Below are the code and all the weights of a small trained network. Each question names an input and a class and asks about switching units off, where a switched-off unit gives its printed mean instead of its output.

import numpy as np


def w(rows, s, z=0):
    codes = np.array(rows[::2]) - 128.0
    scale = np.full(codes.shape[1], s)
    scale[-1] = z or s
    return codes * scale


def f(y):
    return np.maximum(y, 0)


def log_softmax(a):
    a = a - a.max(-1, keepdims=True)
    return a - np.log(np.exp(a).sum(-1, keepdims=True))


def net(x, mask):
    res = np.array(x, float).reshape(1, 6) / 4 @ E
    y = f(res @ A[0][:, :-1].T + A[0][:, -1])
    res = res + np.where(mask, y, B[0][:, -1]) @ B[0][:, :-1]
    return log_softmax(res[-1] @ U[:, :-1].T + U[:, -1])


A, B = {}, {}
E = w([
[128,121,133,123,130,121,128],'x0',
[175,225,92,92,2,13,95],'x1',
[171,18,11,68,107,156,39],'x2',
[26,178,142,46,149,165,17],'x3',
[123,132,124,130,127,131,132],'x4',
[125,129,124,128,134,123,131],'x5',
],0.012)
A[0] = w([
[136,44,94,111,197,195,143,151],'neuron 1',
[29,173,166,67,136,156,22,132],'neuron 2',
[68,102,133,130,224,182,129,122],'neuron 3',
[149,98,94,113,189,208,185,184],'neuron 4',
[210,114,116,177,162,75,131,129],'neuron 5',
[135,134,33,83,28,119,86,112],'neuron 6',
[86,202,187,101,141,104,74,128],'neuron 7',
[20,103,122,45,205,179,10,154],'neuron 8',
[211,170,184,226,63,67,243,254],'neuron 9',
[64,140,251,164,213,222,218,189],'neuron 10',
[117,193,233,193,174,119,126,217],'neuron 11',
[92,86,76,74,156,194,56,107],'neuron 12',
[45,33,107,138,176,218,78,147],'neuron 13',
[62,163,157,99,167,170,31,122],'neuron 14',
[145,174,88,158,149,179,108,137],'neuron 15',
[179,149,53,100,131,72,100,95],'neuron 16',
[141,211,199,151,100,63,159,132],'neuron 17',
[221,47,69,178,95,140,186,225],'neuron 18',
[173,113,101,184,122,97,245,223],'neuron 19',
[71,218,205,135,131,99,100,175],'neuron 20',
],0.012,0.0075)
B[0] = w([
[197,128,71,190,204,163,171,191],'neuron 1',
[95,180,62,79,74,101,101,220],'neuron 2',
[151,138,137,101,162,80,55,190],'neuron 3',
[169,101,120,143,196,174,157,181],'neuron 4',
[138,88,175,132,139,114,138,168],'neuron 5',
[43,63,187,71,103,144,102,199],'neuron 6',
[87,168,101,124,59,137,159,180],'neuron 7',
[158,178,94,88,104,108,106,243],'neuron 8',
[204,142,218,159,125,79,101,252],'neuron 9',
[33,29,199,50,178,165,8,239],'neuron 10',
[41,127,153,87,48,155,133,205],'neuron 11',
[175,179,130,109,171,76,69,202],'neuron 12',
[206,182,87,176,178,77,75,213],'neuron 13',
[126,186,124,109,75,103,102,201],'neuron 14',
[154,159,151,95,131,157,136,138],'neuron 15',
[77,78,143,84,123,135,106,171],'neuron 16',
[207,188,147,169,36,56,166,196],'neuron 17',
[134,46,186,213,198,163,163,206],'neuron 18',
[174,115,198,124,162,99,101,210],'neuron 19',
[117,161,78,95,43,118,179,195],'neuron 20',
],0.012,0.03)
U = w([
[87,22,237,125,145,180,95,187],'0',
[255,238,170,149,110,91,112,255],'1',
[16,125,101,49,108,176,33,52],'2',
[84,241,83,148,26,151,250,21],'3',
[218,87,84,212,214,240,224,113],'4',
],0.01,0.0034)

Each question gives the input, the list of numbers given to net, and the class t.
The units are the neurons (one row each of A and B). Each row of codes is followed by its name. A weight is (code - 128) times the scale printed after its matrix; where a second scale follows, it is the last column's (A, B and U).
mask holds one flag per neuron, in row order. A switched-off neuron (its flag False) gives its mean, the last column of its row in B, instead of its output. The means were averaged over made-up inputs and are rounded, as every weight is.
A unit's drop is (log p(t) with every unit on - log p(t) with that unit switched off) / (log p(t) with every unit on - log p(t) with every unit switched off).
The circuit of an input: a set's keep is (log p(t) with only the set's units on - log p(t) with every unit switched off) / (log p(t) with every unit on - log p(t) with every unit switched off). Starting from the 12 units with the biggest drops (on a tie, the unit counted first), units are removed one at a time, each time the one whose removal leaves the highest keep (on an exact tie, the one counted first), for as long as the keep stays at least 0.8.
circuit, biggest first: the units of the circuit, biggest drop first
most important unit: the unit with the biggest drop
top k neurons: the k neurons with the biggest drops, biggest first
drop of u: that unit's drop, to one decimal
input [-8,-7,-8,0,-8,0], class 0: circuit, biggest first : [neuron 10]
input [4,-4,7,0,-4,5], class 4: top 2 neurons : [neuron 1; neuron 9]
input [7,1,8,1,5,5], class 2: top 3 neurons : [neuron 6; neuron 9; neuron 17]
input [-2,-8,0,5,0,8], class 2: top 2 neurons : [neuron 10; neuron 9]
input [4,1,-7,2,-6,-6], class 3: top 2 neurons : [neuron 17; neuron 20]
input [4,-7,1,3,2,-5], class 1: top 4 neurons : [neuron 13; neuron 1; neuron 6; neuron 12]
input [-4,1,0,1,-4,2], class 3: top 2 neurons : [neuron 10; neuron 9]
input [4,-4,1,-5,-1,2], class 4: top 2 neurons : [neuron 1; neuron 6]
input [-7,4,1,5,5,3], class 2: top 2 neurons : [neuron 6; neuron 17]
input [-5,1,-8,8,-1,-5], class 3: top 4 neurons : [neuron 20; neuron 17; neuron 7; neuron 6]
input [-8,-4,-4,0,2,-1], class 0: top 2 neurons : [neuron 2; neuron 8]
input [8,1,2,1,-4,-8], class 2: top 3 neurons : [neuron 9; neuron 17; neuron 13]
input [1,1,3,5,0,-3], class 2: top 3 neurons : [neuron 9; neuron 17; neuron 6]
input [0,1,0,3,-7,-5], class 3: most important unit : neuron 10
input [-7,2,7,3,0,3], class 2: top 2 neurons : [neuron 6; neuron 9]
input [6,-6,2,6,-7,3], class 1: drop of neuron 13 : 0.7
input [-1,-5,-1,-8,-2,1], class 0: drop of neuron 10 : 0.1
input [3,2,7,-4,-1,4], class 0: drop of neuron 1 : 0.0
input [1,7,-1,5,-6,4], class 3: drop of neuron 10 : 0.3
input [6,2,1,0,0,-7], class 0: most important unit : neuron 2
